Look-ups in named tables: a row name and a column name give one cell, copied from the table.

ror
|  | vudufem | pezeg | zunagur |
|---|---|---|---|
| vuv | 111 | 56 | 106 |
| ledu | 106 | 120 | 139 |
| mupubu | 138 | 140 | 132 |
| zif | 118 | 122 | 161 |
| pim | 147 | 229 | 155 |
| gos | 136 | 58 | 120 |

pezeg of zif: 122
pezeg of ledu: 120
pezeg of mupubu: 140
vudufem of ledu: 106
vudufem of pim: 147
vudufem of zif: 118

gerid =
,nosuzor,dif,gebafa,betar,piforev
mib,56,-13,-44,-1,6
gekuf,-13,-4,-22,-30,16
zel,1,2,-7,10,-26
rafu,-62,-31,-82,-55,-45

What is the gebafa of rafu in gerid?
-82
What is the piforev of gekuf in gerid?
16
What is the nosuzor of mib in gerid?
56
What is the nosuzor of zel in gerid?
1
What is the dif of gekuf in gerid?
-4
What is the betar of gekuf in gerid?
-30
What is the nosuzor of rafu in gerid?
-62
What is the gebafa of gekuf in gerid?
-22
What is the gebafa of zel in gerid?
-7
Row with the largest betar: zel

ded =
	leno	sas	pebani	rerola	badega	bimizap	disufo
kazaz	2.29	1.53	-1.02	0.81	0.94	5.62	0.62
tegav	-0.95	3.99	4.28	-2.05	0.37	3.83	4.00
sufilo	2.22	2.42	2.89	2.10	0.70	2.76	0.65
norani	-6.95	6.14	2.78	-4.38	-0.04	0.91	0.08
rifur	2.36	2.08	2.42	7.56	1.66	1.22	1.58
zuvip	1.57	-3.10	2.68	3.47	4.30	1.37	3.22
leg	2.48	1.24	3.99	3.47	3.84	4.92	0.56
nuvite	3.93	0.24	4.31	8.13	-0.51	0.35	2.55
disates	4.93	0.29	3.22	4.51	0.91	1.57	-1.84
kiradu	-3.02	0.71	-1.19	-2.86	3.30	1.87	-2.39
lotafu	6.47	3.35	3.65	2.06	4.83	-0.86	2.55
bagelit	-7.71	5.47	-3.56	-1.71	3.23	3.70	1.92
dezigit	0.58	2.69	4.09	-2.97	-0.38	2.19	-0.31
koti	-1.92	2.98	-2.18	-2.72	3.58	1.12	-1.39

What is the disufo of zuvip in ded? 3.22
What is the sas of dezigit in ded? 2.69
What is the rerola of zuvip in ded? 3.47
What is the rerola of leg in ded? 3.47
What is the rerola of tegav in ded? -2.05
What is the bimizap of koti in ded? 1.12
What is the pebani of rifur in ded? 2.42
What is the leno of koti in ded? -1.92
What is the pebani of tegav in ded? 4.28
What is the leno of kazaz in ded? 2.29
What is the disufo of dezigit in ded? -0.31
What is the rerola of kiradu in ded? -2.86
What is the pebani of dezigit in ded? 4.09
What is the rerola of lotafu in ded? 2.06
What is the rerola of nuvite in ded? 8.13

latum =
|  | teze | piv | megav | pefilaz | vuku | dap | senup | fopuget | novuvep | bisaze |
|---|---|---|---|---|---|---|---|---|---|---|
| fipa | 49 | 39 | 38 | 50 | 60 | 49 | 48 | 43 | 39 | 42 |
| saro | 42 | 43 | 41 | 49 | 51 | 50 | 44 | 38 | 39 | 39 |
| fufod | 33 | 41 | 33 | 56 | 53 | 41 | 44 | 42 | 43 | 43 |
| fupi | 57 | 45 | 49 | 49 | 57 | 58 | 49 | 40 | 38 | 46 |
| fuda | 17 | 38 | 38 | 36 | 48 | 8 | 32 | 40 | 31 | 28 |
| gonag | 39 | 48 | 46 | 34 | 11 | 33 | 71 | 47 | 76 | 43 |

fipa, fopuget => 43
fuda, dap => 8
saro, fopuget => 38
fufod, senup => 44
fupi, dap => 58
gonag, dap => 33
fufod, fopuget => 42
fipa, teze => 49
fuda, bisaze => 28
saro, teze => 42
fuda, vuku => 48
fupi, megav => 49
fipa, dap => 49
fupi, teze => 57
gonag, fopuget => 47
fupi, vuku => 57
saro, dap => 50

naf =
fields: roke, magati, tago, depilav, zul, zinefod, likuf, viv, far, bolanur
babagin: [171, 192, 101, 214, 177, 122, 147, 157, 191, 161]
tevesuf: [86, 191, 176, 167, 180, 135, 148, 212, 188, 161]
lufaden: [167, 142, 89, 165, 174, 120, 140, 41, 165, 180]
pemus: [192, 121, 84, 168, 182, 109, 156, 96, 170, 200]
gomevu: [159, 167, 109, 183, 114, 123, 136, 183, 182, 167]
gom: [183, 142, 145, 162, 201, 120, 203, 113, 169, 194]

bolanur of gom: 194
tago of babagin: 101
zinefod of gomevu: 123
tago of lufaden: 89
roke of pemus: 192
zul of babagin: 177

puvebi =
,zelema,doduf,dinug
kozilak,72,95,140
tego,211,185,71
fof,145,234,205
pabed,7,164,189

What is the dinug of tego in puvebi?
71
What is the zelema of pabed in puvebi?
7
What is the zelema of fof in puvebi?
145
What is the doduf of pabed in puvebi?
164
What is the doduf of tego in puvebi?
185
What is the dinug of pabed in puvebi?
189
What is the doduf of kozilak in puvebi?
95
What is the dinug of fof in puvebi?
205
Row with the largest zelema: tego

fov.tsv
	ropi	non
bita	19.06	46.99
tif	48.04	41.57
befa	-5.32	14.87
kuguse	35.66	48.89
fab	6.59	48.88
tegol	-32.92	9.92
moborag	75.79	4.16
vup	37.60	-0.18
mim	-53.45	55.34
foze	-24.26	-33.50
kod	12.95	13.61
kikog	12.21	-11.37

What is the non of fab in fov? 48.88
What is the ropi of befa in fov? -5.32
What is the ropi of foze in fov? -24.26
What is the non of moborag in fov? 4.16
What is the non of kuguse in fov? 48.89
What is the ropi of fab in fov? 6.59

lof:
columns: kugila, bonur, mumesog, napur, fase
kuvarot: [126, 136, 160, 127, 137]
maz: [183, 151, 175, 203, 159]
pir: [152, 165, 86, 57, 160]
famotok: [190, 170, 168, 194, 170]
raguzet: [175, 164, 122, 181, 113]
ketepot: [158, 135, 146, 215, 143]
tef: [148, 163, 89, 68, 147]
povuve: [152, 165, 86, 57, 160]
nes: [177, 136, 135, 183, 118]
tufus: [101, 134, 109, 125, 139]
moked: [189, 164, 172, 197, 169]
runu: [129, 147, 151, 115, 126]
zorivip: [83, 129, 177, 85, 118]

What is the fase of povuve in lof?
160
What is the kugila of famotok in lof?
190
What is the kugila of povuve in lof?
152
What is the bonur of tef in lof?
163
What is the mumesog of famotok in lof?
168
What is the kugila of maz in lof?
183
What is the fase of famotok in lof?
170
Which row has the largest kugila? famotok

